The same points and some others measured another way (B), then each row and its match in B
B:
1: [-371  -17 -561  257 -141  -78   89   12   13   72 -303  -67  111    0
  119  -50  -81 -294 -131  -14   37 -233   64  136  152]
2: [-122 -299 -307  347  163 -110  -88  -89   -3   88   43  -56  -64 -112
  -10 -195   41 -303  -25  -70   45  -39   -4  -38  -70]
3: [-101  -10 -167   38   28  -64   88  -52  -29   87   18   43   46   80
  -44  -41  -20  -61   15   35  -46  -39   11   70   24]
4: [ -45   38  -98  315   37 -105   29 -184  -13  -14  196 -174   11   86
  104 -191  -46 -113   17   19   68  -67   47  -62   34]
5: [ -34 -249  -44   24   15    2 -167  126   32   -6 -262    7 -118  -27
  -69   30   18 -284   56 -126 -140  -87    1   33   12]
6: [ 336 -178  339  -59  187   51 -148  -12  -17  -37  162   45 -155   -8
 -131   -6    5   -7  178  -80 -177  128   -8  -48 -139]
7: [ 76  15  57 -85  55 -29  -3 -13 -30  36  33   6  90  91 -34 -65 -87  68
  74 -58 -86   8  95  40  -9]
8: [ -67   28 -129  209  -59   73  -49   -7   48   38  -82 -170    4   43
   -7 -124  -17 -125 -141  -95  -68    3   32   13 -120]
9: [ 223  197  124  104   30  -14   -8  -94  -36  -55  231 -172   27  132
   91 -102  -89  193   97    0  -32  -30   59  -28  -37]
10: [ 136  -91  164   26   12   32  -83   -4   23  -54  -10  -62  -56   17
   -2  -24  -35  -68   97  -98 -167   32   46  -31  -55]
11: [ 232 -215  308  -62  122   38 -153   31    2  -27   42   27 -208   17
 -139   29   93 -115  194  -99 -204   99  -38  -31 -104]
12: [ -10   84   16   19  -50   47    6  -16   35    1  -17  -95   70   49
  -26  -59  -43  -15  -38  -29 -101   20   63   45  -34]
13: [-121  157  -84  -97 -203  100  -23  162   65  -66 -338  -41   93   82
  -20  106 -120  -47  -95   16 -158 -156   49  129  106]
14: [-293  -62 -582  199   39 -166  170  -67  -70  171  -47   89  107   25
   44  -68  -25  -98  -31   83   54 -164   -4  119   82]
15: [ 475   39  609   -7   82   96 -212  -20   -3 -134  226 -169 -175  212
  -18  -85   -9  222  200 -145 -237  144   15 -190 -216]
16: [ 244  -34  366 -129   66   96 -285  154   21 -139 -103  -23  -10   75
  -87  -32  -88  123   76 -104 -197   34   93  -57  -43]
17: [ 153  195  154   91  -20   28  -11  -96  -10  -17  141 -201   83  196
   64 -169 -145  119  -12  -98  -48   23  119  -48  -82]
18: [ -96 -234 -201   66   57  -61  -28   38   -8   59 -126   92 -112  -26
  -77   49   38 -258   67   -6  -94 -103  -64   57   28]
19: [ 208  104  172  -10   43   69 -134   61  -19  -59   22  -61   44  127
   -9  -78  -89  246   34  -56 -140   31   74  -33  -94]
20: [  61  198  -52    4  -50  -30   24  -15  -21   45   18 -192  144  100
   99 -112  -61  141   51 -105  -23  -48  136   88  -14]
21: [-141   53 -230   57  -23  -38  -19   14   24   10 -115  -95  176  -77
   21  -87  -91 -138  -64  -13   53 -111  139  147  124]
22: [ 82  41 -34  20  17  23  57 -71   5  55  94 -75  50 -16 -18 -48 -58 -19
  13 -46 -69  27  51  76 -78]
23: [   7  325  -26   90  -73  -51  110 -162   -3   -4  174 -266  315  103
  177 -239 -182  194  -32  -45   51   -8  239   40   37]
24: [-206 -142 -274  224   40  -45   30  -71   14   87  -32  -23  -51  -66
  -66  -75  102 -344  -47   14   17   -9  -13   94   23]
25: [-199  326 -315   -7 -169   64   57   99   21   27 -238 -106  261   54
   25  -26 -107   76 -186   47   10 -129  132  229  114]
26: [-198  257 -294  -35 -129  -21  179  -21  -14   99 -110  -46  284  119
   42  -59 -157   66 -117   20   -2  -98  142  180   95]
27: [  61  -15  108  -57   91   -8  -89   35  -20  -20   24   44   19   70
  -96  -45   17   84   80   23 -106   38   37   15    4]
28: [-200   16 -405   33   16 -109  181  -60  -52  154  -27   75  128   16
  -15  -17  -50 -109  -11   59   36 -114   39  184   99]
29: [ 227   85  -77  167  148 -137   -3 -139  -75   37  327 -182   53   46
  139 -179 -109  178  143  -45   73 -104   61  -29  -71]
30: [  54 -123  -98  274   52  -14  -45  -75  -11   33   49  -95  -90   59
   51 -125  -49 -114    4 -104  -74  -24   -6  -80 -130]
31: [ -61   35 -195   35   14  -11   66    4  -48   39  -59   93   75   50
  -16    8  -63   14    3   62  -56  -50   41  116   68]
32: [ -63  -23 -238  213   31  -61  -35  -60   19   61   22 -195   72  -78
   61 -172  -18 -143  -36  -89   56  -66   84   56  -33]
33: [  40  286 -172  165 -117   28   21  -35    4   37  -17 -314  182   90
  175 -173 -148  107  -93 -142   30  -90  163   81  -60]
34: [-165  109 -264  207 -114  -13  179 -114   15   61   24  -91    4   95
   40  -20  -22 -141  -76   70  -44  -87  -43   61    4]
35: [  88 -131   11  -14   90   -8 -156   77   -5  -39 -103    9    1  -73
  -37  -18  -68 -117   80  -76  -54  -63   88   69   58]
36: [ 36  74  97  22  41 -28   4 -52 -32   9 107 -15  16 203 -46 -88 -27  91
  47  22 -90  21  21 -35 -22]
37: [  15   89  112   -7   -3   25  -63   30  -14  -27  -32  -17   42  201
  -53  -73  -42  101    0   -4 -119   15   53  -18   -4]
38: [ -48   41  -23   37  -39   60  -52   65   12  -31 -136  -19   -5   24
  -52    9   67  -63    3   20  -96   16   37  110   54]
39: [  -1 -127  -73  168   19    5  -47  -62   53   36   13 -143  -43  -57
  -14 -103  -35 -248  -33 -114  -60  -16   22  -10 -102]
40: [-128  -17 -282   79    5  -72  117  -70  -15  103   -1  -19   82  -47
   10  -43   -1 -136   15    7    0  -52   47  141   44]
41: [ -92  245  -56   45 -159    6   28  -20   49  -31  -84 -238  209   91
  103 -119 -131    7  -76  -57  -18  -87  168   73   77]
42: [ 134   79  110  129   16    8  -50  -71   -9  -25  112 -148   24  160
   54 -148 -120   79   11  -84  -75   -2   72  -83  -91]
43: [-292  212 -394   11 -200   59  188   64    4   46 -284   59  185   42
   15   90  -51  -29 -138  123  -74  -97   61  255  161]
44: [-151  438 -222  -29 -131  -17  229  -76  -28    8   38  -50  365  138
   86  -62 -203  241 -109  168   39  -94  166  178  178]
45: [  89  -67  -74  245  142  -69  -65 -126   -3   23  231 -164  -33  -72
   21 -178   22  -83   48  -33   44   -2   18  -27  -90]
46: [ 237 -400  233   -3  232   32 -299   79   11  -27  -24   75 -151  -78
 -153  -69  -22 -124  109 -176 -193   90   12 -113 -172]
47: [ 156 -230  172  -59  152   57  -63   22  -35   12   32  214 -190   35
 -199   84   61  -77  130   16 -222  119  -83    2  -87]
48: [ 162  -44  135  123   30   34  -49  -77   23  -14  120 -131 -141   68
  -27  -44  -37 -148   47  -77 -101   -5  -32  -53 -115]
49: [  55  226  -39  136  -45  -12   74 -154   29  -14  195 -263  185    6
  120 -171 -152   58  -42  -25   31  -30  139   30  -23]
50: [ -87  -18 -290  101   21  -57   54  -33  -22  112  -37  -55   50  -33
    8  -57  -11 -156   -3  -46   28  -81   50  145   20]
51: [-258  379 -353  -23 -207   21  278  -57   -5   87 -121  -42  408  132
   88  -70 -252  128 -213   62    0  -81  200  207  122]
52: [  12 -258  -36  150  148  -50 -134  -12    2  -17   15   46 -120  -27
  -83  -58  -20 -222   46   -6  -61  -55  -38  -62  -16]
53: [  93 -420  165   68  191    0 -208   62  -20  -10  -60  173 -315   45
 -200   31  129 -267  153  -56 -204   61 -121  -93  -82]
54: [  47  102  130 -286  -22  104  -31  135   12  -11 -142  113  111   70
 -169   85  -67  133   -2   32 -195   38   61  134   20]
55: [ 236 -175  439 -101  140   45 -270   83   10 -125   -4   46 -109   81
 -140  -38   -9   17  148  -80 -212   94   40 -113  -50]
56: [ -67  133  -87 -148  -61   48   25  137  -31   -1 -209  128  122   99
  -59   85  -20  163   15   80 -150  -30   59  166  103]
57: [  63 -169  216  -69   23   63 -105   42   27  -23 -128   30  -77   27
 -118    6   11 -214   73 -126 -182   91   63   28  -13]
58: [ 207   31  284 -144    5  117 -170  128   26 -102  -88  -11   26   59
  -67   10  -69  184   61  -63 -236   60   74  -11  -70]
59: [ 64  73 -59 -90 -36  47  18  30  29  14 -55 -71 118 -89  -7  18 -92  -5
  13 -47 -86 -34  96 153  -3]
60: [ 106  240  -79   91   44 -100  104 -155  -75   77  249 -177  196  147
  138 -208 -127  235   60  -51   66  -30  152   40  -25]
61: [-302  203 -376  175 -134  -13  107  -24   10   71 -156 -137  171   50
   47  -99    6 -143 -152   32   77  -84  110  197  130]
62: [-126   20 -348  242   36  -82  140 -115  -72  124   62    1   60   74
   66 -118   15   -7   -4   25   15  -17   28   75   -8]
63: [ 212   82  190 -129   60   71 -104   58   -3  -67   25  -15   91   -4
  -53  -20  -98  165   62  -25 -117   43  111   64  -16]
64: [ -23  -78  -72  285   16  -12   13 -128    3   27   74 -118 -127   69
   12  -98   16 -274   -8  -51  -24   -9  -20  -24  -50]
65: [-156 -100 -148 -139   77  -36   -7   84  -33   77 -166  215  122   34
 -158    1  -30  -31   -7   43  -91   -5   63  124   88]
66: [  54  234  -82  -56  -11  -89  122  -87  -47   49  132 -100  227  129
   94  -97 -196  182   55  -10   21 -108  143   86   59]
67: [ -52   58 -181   31   62  -82   97  -98  -41  122  103  -37  159   39
   -2 -137  -63   15    3  -25   31   -6  104   99   -2]
68: [ 185   61  122  134   97  -20  -63  -89  -37  -33  200 -117   -3   99
   37 -143  -51  100   81  -34  -29   26   64  -51  -59]
69: [-139 -149 -128   98   19    0 -112  103   -6   -1 -235   77  -75   54
  -84    0   62 -189   -2   -2  -98  -50   -9   48   63]
70: [ -11  307 -136  181  -53  -69  157 -183  -41   79  212 -248  175  192
  145 -210  -96  131  -29  -30   73  -36  123   40  -22]
71: [ 152 -162  335  -87  102   49 -199   60   26  -70  -11   43 -115   97
 -170  -21  -21  -67   80  -63 -200   61   -5  -92  -71]
72: [   3  208 -106  -19   37  -94  140 -144  -39   84  201 -113  241   47
   45 -152 -110   97   28    5   79  -18  160  128   55]

[ 198 -189 -182 -390 -287  -48  181   10   62  320 -415 -295   94 -202
   54   31  -65 -545    9  -46   84  122  197   61   18 -227]
45
[-102 -105   20  -43  194  141   34  -81  146   45  102 -236  -98 -230
   24  -14   57  -13  -22  105   -5 -180  -86 -232  -13   28]
12
[-296   85  106  311  149  281  191  136  166 -114    4  303   70 -113
  353 -382 -128 -150 -202   -2    8  -13   15  199  -14   20]
39
[  55 -100  -59   36   -4   76   71   25   83   56  -88  -85  118  -55
   66 -101  -26 -223  -46  -19   18  104   63   36   26  -25]
24
[ -23  -33  -22  127  108  175   89   38  118   33  -74  142  159  -51
  284 -249 -117 -273 -173   -3   20  -33  123   20   38 -123]
58
[-159  -42  125   29  289   83  -92 -141  126  -30  113 -110  -42 -181
  -43   35   85  173   31  -23  -20 -266 -174 -177  -57   32]
71
[ -94  -51   47  -84  242   10 -113 -153  171   22  170  -57  -67  -22
 -151   32   64  201   82   68  -26 -216 -146 -233 -117  -37]
37
[-184  -31   18   -1  197   28   15  -67  195   10  170  -67 -146 -107
 -118  -22    9  214   -3   26  -31 -141 -175 -169 -101   22]
7
[ 220   44  173  256 -113 -191 -171   37 -170 -145  -82  149  326  269
  -33 -175  290   19  151 -228   42  332  -27  273 -130  308]
44
[ -69 -174  -75 -232  114   27  -37  -73  192   33   -8 -233 -158 -103
 -223  135   42   95  109   59   34  -77  -61 -295  -65   31]
64
[ 301  127 -109  358  -21 -117  -79   19  -17  -11  119  320  211  336
   23 -319  231   -6   64  -46  -23  375  -23  125  -71  267]
62
[ -62 -158 -111 -181  110  -67   -9  -96  139   54   90 -296 -147  -99
 -242  122    7   51   73   44   -8  -29  -88 -241  -90  -29]
11
[ 227 -141  -91  -64 -125 -119  -36  -16  -48  169 -372 -210  245  -99
   93   41   64 -323  156 -210  102  204   73  154   37  -22]
54
[ 148 -172  180 -100 -127 -269 -145   29  -63   16  -82 -182  209  222
 -130    1   94  110  174 -116   90  138  -14   40 -166   36]
23
[  91 -132 -167   61  101  103  -49  -16   47   29 -384  -16  206 -159
  192   12  -36 -352   34 -211   99   97  140   27  130  -31]
48
[ -30  -51  -23   -5  225  180  -53 -101  235   40  102    8  -31  -50
  -66  -36   57   97   22  108  -23 -156  -79 -217   -2   21]
33
[  23   27  458  299  165 -128 -405  -52  -70 -309  160  292  418  485
 -154 -127  205  424  209 -155    7   27 -141  200 -223  161]
16
[  78 -104 -249 -135  -92  -49  112   53  166  201 -296   69  104   -3
   66  -73 -206 -294  -34 -114   66  151  149   67    7 -246]
60
[ -16  109  -25  567  257  161  -58   24   34 -184    8  375  273   51
  238 -286   14  -85 -113 -203  -26  149  -10  200   75  149]
28
[  60 -112  -65  -78  175    1  -85 -129   82   54    0 -136  -13 -109
  -61   54   70   -4  -11  -45    5 -139  -20 -284  -11  -12]
1
[  74  -47 -148   -2   57   57  -14  -43   89   52 -266  162  210  -24
   95  -66 -102 -330  -56 -158   29   45  152   72   34 -187]
29
[ -66 -108  -65  -38  255   57  -67 -143  135   37   53 -197  -71 -194
  -54   80   43   26   43   -1   -3 -160 -100 -249   -6   -8]
3
[-179  -92  -32  -74  268   46  -52 -135  141  -45   93 -131 -108 -163
 -114   73  -14   34    5    7  -22 -183  -85 -232  -77  -61]
18
[ -63  -95  -39 -298   24  -57   13  -63  186  139  -62 -127 -146  -99
 -135   61   30   65  114   39   48 -107  -70 -195 -128  -52]
42
[ -57  -38  -92   13  227   19  -27 -128  178   37  230  -60  -90  -31
 -152  -15   11  109  -14   75  -67 -102 -123 -219  -69  -40]
20
[ 237 -143 -198 -168 -180 -241  -54    0 -109  112 -426 -167  172  -16
   56   46   96 -427  241 -192  146  340  149  108  -56   15]
34
[  30 -113 -269 -114  -58  124  200   88  195  157 -320   68   46 -128
  170 -125 -217 -419 -156  -55   65  104  220  -15   79 -197]
31
[ 275  144  -39  347  -51 -118  -87   16  -40   20  -78  301  237  181
   68 -243  269   24  106 -217   14  322  -76  225  -33  309]
17
[ -46 -126    0   24  132  -32  -18  -23  134    6  155 -217 -103  -44
 -177   22   54  250   12   -6   -7  -21 -151 -226  -52  125]
57
[ 111 -172 -154   -5  108  102   12  -46  125  189 -230 -187  145 -209
  156   28  -85 -239  -24 -108   54  -36   62  -78  147 -131]
67
[-133 -143  140 -114  121  146   34  -45  116  -13   46 -284  -88 -229
  -26   12   77   16  -26   82   16 -196  -65 -215  -44   64]
49
[ -57 -112 -118  -79  242   96  -43 -117  221   66   65 -113  -87 -112
  -91   53  -17   46   28   67   -8 -148  -66 -279   -6  -60]
70
[-108 -102   70  -58  170    7 -113  -99  151  -68  143 -151  -51   17
 -279   87   81  235  138   41  -18  -64 -159 -145 -114   67]
50
[ 130  -80  -25  131 -130  -16   59   97  -54   16 -274  -34  258  -24
  172 -150   25 -337    0 -183   77  284  115  246   28   68]
59
[  -4  -97  161  -26   72   57  -32  -77   63   -2   54 -217   46 -119
 -130   23  119   81  -29  -42  -26 -134 -100  -93  -35   63]
21
[  32   50  234   40 -127 -162 -110   52   11  -45    6  159  188  316
  -66 -193  210  132  309   15   66  241 -104  288 -259  177]
8
[ -34 -139 -100 -210  154   78  -44 -124  168   16  -18 -132  -77 -104
 -171   99    0  -62    3   45   -4 -134   20 -283  -37  -82]
9
[   7 -138  -69 -118   65  127   74  -51  171   96  -94 -160  -16 -204
  -85   43  -49  -81 -150  -63  -15 -134   20 -185   62  -82]
35
